Below is a small trained network, with its code and all its weights. Each question gives an input and a target symbol and asks what happens when units are switched off, that is, made to give their printed mean instead of their output.

import numpy as np


def w(rows, s, z=0):
    codes = np.array(rows[::2]) - 128.0
    scale = np.full(codes.shape[1], s)
    scale[-1] = z or s
    return codes * scale


def f(y):
    return y / 2 * (1 + np.tanh(0.7978845608 * (y + 0.044715 * y**3)))


def softmax(a):
    e = np.exp(a - a.max(-1, keepdims=True))
    return e / e.sum(-1, keepdims=True)


def log_softmax(a):
    a = a - a.max(-1, keepdims=True)
    return a - np.log(np.exp(a).sum(-1, keepdims=True))


def net(x, mask):
    ids = ['αβγδζημπτφω'.index(c) for c in x.split()]
    T = len(ids)
    res = E[ids] + P[:T]
    q, k, v = (res @ M[0].T for M in (Q, K, V))
    z = softmax(np.where(np.tri(T) > 0, q @ k.T / 2**0.5, -1e9)) @ v
    res = res + np.where(mask[0], z, O[0][:, -1]) @ O[0][:, :-1]
    y = f(res @ A[0][:, :-1].T + A[0][:, -1])
    res = res + np.where(mask[1:13], y, B[0][:, -1]) @ B[0][:, :-1]
    return log_softmax(res[-1] @ U[:, :-1].T + U[:, -1])


Q, K, V, O, A, B = {}, {}, {}, {}, {}, {}
E = w([
[103,136,76,85],'α',
[140,80,252,107],'β',
[120,141,135,196],'γ',
[164,81,147,170],'δ',
[188,206,191,217],'ζ',
[133,160,238,228],'η',
[232,141,106,160],'μ',
[79,115,92,149],'π',
[131,205,181,43],'τ',
[160,52,147,42],'φ',
[179,130,2,103],'ω',
],0.021)
P = w([
[2,107,63,178],'0',
[69,111,98,143],'1',
[112,111,109,128],'2',
[135,107,121,122],'3',
[156,102,124,112],'4',
[171,103,131,107],'5',
[182,101,141,104],'6',
[189,97,140,97],'7',
[195,91,144,96],'8',
],0.0091)
Q[0] = w([
[136,2,55,93],'H1',
[164,106,59,216],'H1',
],0.0098)
K[0] = w([
[245,159,158,2],'H1',
[123,249,158,42],'H1',
],0.0089)
V[0] = w([
[60,156,181,49],'H1',
[164,254,136,35],'H1',
],0.0054)
O[0] = w([
[96,135,254,92,2],'H1',
[161,231,174,38,48],'H1',
],0.0072,0.0021)
A[0] = w([
[83,88,99,21,87],'N1',
[50,3,141,214,105],'N2',
[102,184,135,222,139],'N3',
[89,112,97,126,95],'N4',
[212,50,223,199,130],'N5',
[107,248,209,217,2],'N6',
[187,204,65,42,60],'N7',
[144,187,109,210,170],'N8',
[99,163,177,11,91],'N9',
[20,149,100,114,94],'N10',
[62,102,172,154,158],'N11',
[4,117,108,90,128],'N12',
],0.011,0.0085)
B[0] = w([
[112,219,247,152,150],'N1',
[182,48,134,177,246],'N2',
[230,235,158,188,161],'N3',
[80,113,122,116,143],'N4',
[66,140,92,116,214],'N5',
[1,139,85,96,137],'N6',
[59,86,154,140,166],'N7',
[149,159,143,58,186],'N8',
[171,100,72,221,154],'N9',
[161,148,118,50,156],'N10',
[32,120,158,133,167],'N11',
[178,89,154,7,176],'N12',
],0.009,0.011)
U = w([
[130,136,182,132,55],'α',
[130,98,104,178,124],'β',
[170,78,137,92,180],'γ',
[74,137,73,111,191],'δ',
[130,175,116,149,87],'ζ',
[65,87,179,124,1],'η',
[210,157,93,108,140],'μ',
[151,131,252,122,222],'π',
[60,138,170,51,213],'τ',
[86,134,155,175,71],'φ',
[193,136,183,181,102],'ω',
],0.014,0.0062)

Each question gives the input, a string of symbols that net reads in full, and the target symbol t.
The units are the heads (2 rows each of Q, K, V and O) and the neurons (one row each of A and B). Each row of codes is followed by its name. A weight is (code - 128) times the scale printed after its matrix; where a second scale follows, it is the last column's (O, A, B and U).
mask holds one flag per unit, heads first, then neurons. A switched-off unit (its flag False) gives its mean, the last column of its rows in O or B, instead of its output. The means were averaged over made-up inputs and are rounded, as every weight is.
A unit's drop is (log p(t) with every unit on - log p(t) with that unit switched off) / (log p(t) with every unit on - log p(t) with every unit switched off).
The circuit of an input: a set's keep is (log p(t) with only the set's units on - log p(t) with every unit switched off) / (log p(t) with every unit on - log p(t) with every unit switched off). Starting from the 12 units with the biggest drops (on a tie, the unit counted first), units are removed one at a time, each time the one whose removal leaves the highest keep (on an exact tie, the one counted first), for as long as the keep stays at least 0.8.
units of the circuit, in order: the units of the circuit, biggest drop first
top k neurons: the k neurons with the biggest drops, biggest first
drop of u: that unit's drop, to one decimal
input δ π π δ δ, target β: units of the circuit, in order	H1; N5; N2
input τ δ μ ω μ ω π, target τ: units of the circuit, in order	H1; N2
input τ α ω π δ π, target τ: top 3 neurons	N2; N3; N12
input α π π π η, target φ: units of the circuit, in order	N6; N3; N5
input π δ τ δ π δ π π μ, target π: units of the circuit, in order	H1
input π μ π ω δ, target β: units of the circuit, in order	N12; N5
input π τ α, target π: units of the circuit, in order	H1; N1
input π δ μ π α, target τ: top 2 neurons	N2; N1
input δ δ π π, target γ: top 2 neurons	N12; N2
input φ ω ω π, target γ: top 2 neurons	N12; N5
input π π α η γ, target ω: top 2 neurons	N3; N2
input π δ π μ μ ω, target δ: drop of N2	0.3
input ω γ φ, target π: drop of N1	1.0
input α π π π π π π η, target φ: drop of N6	0.5
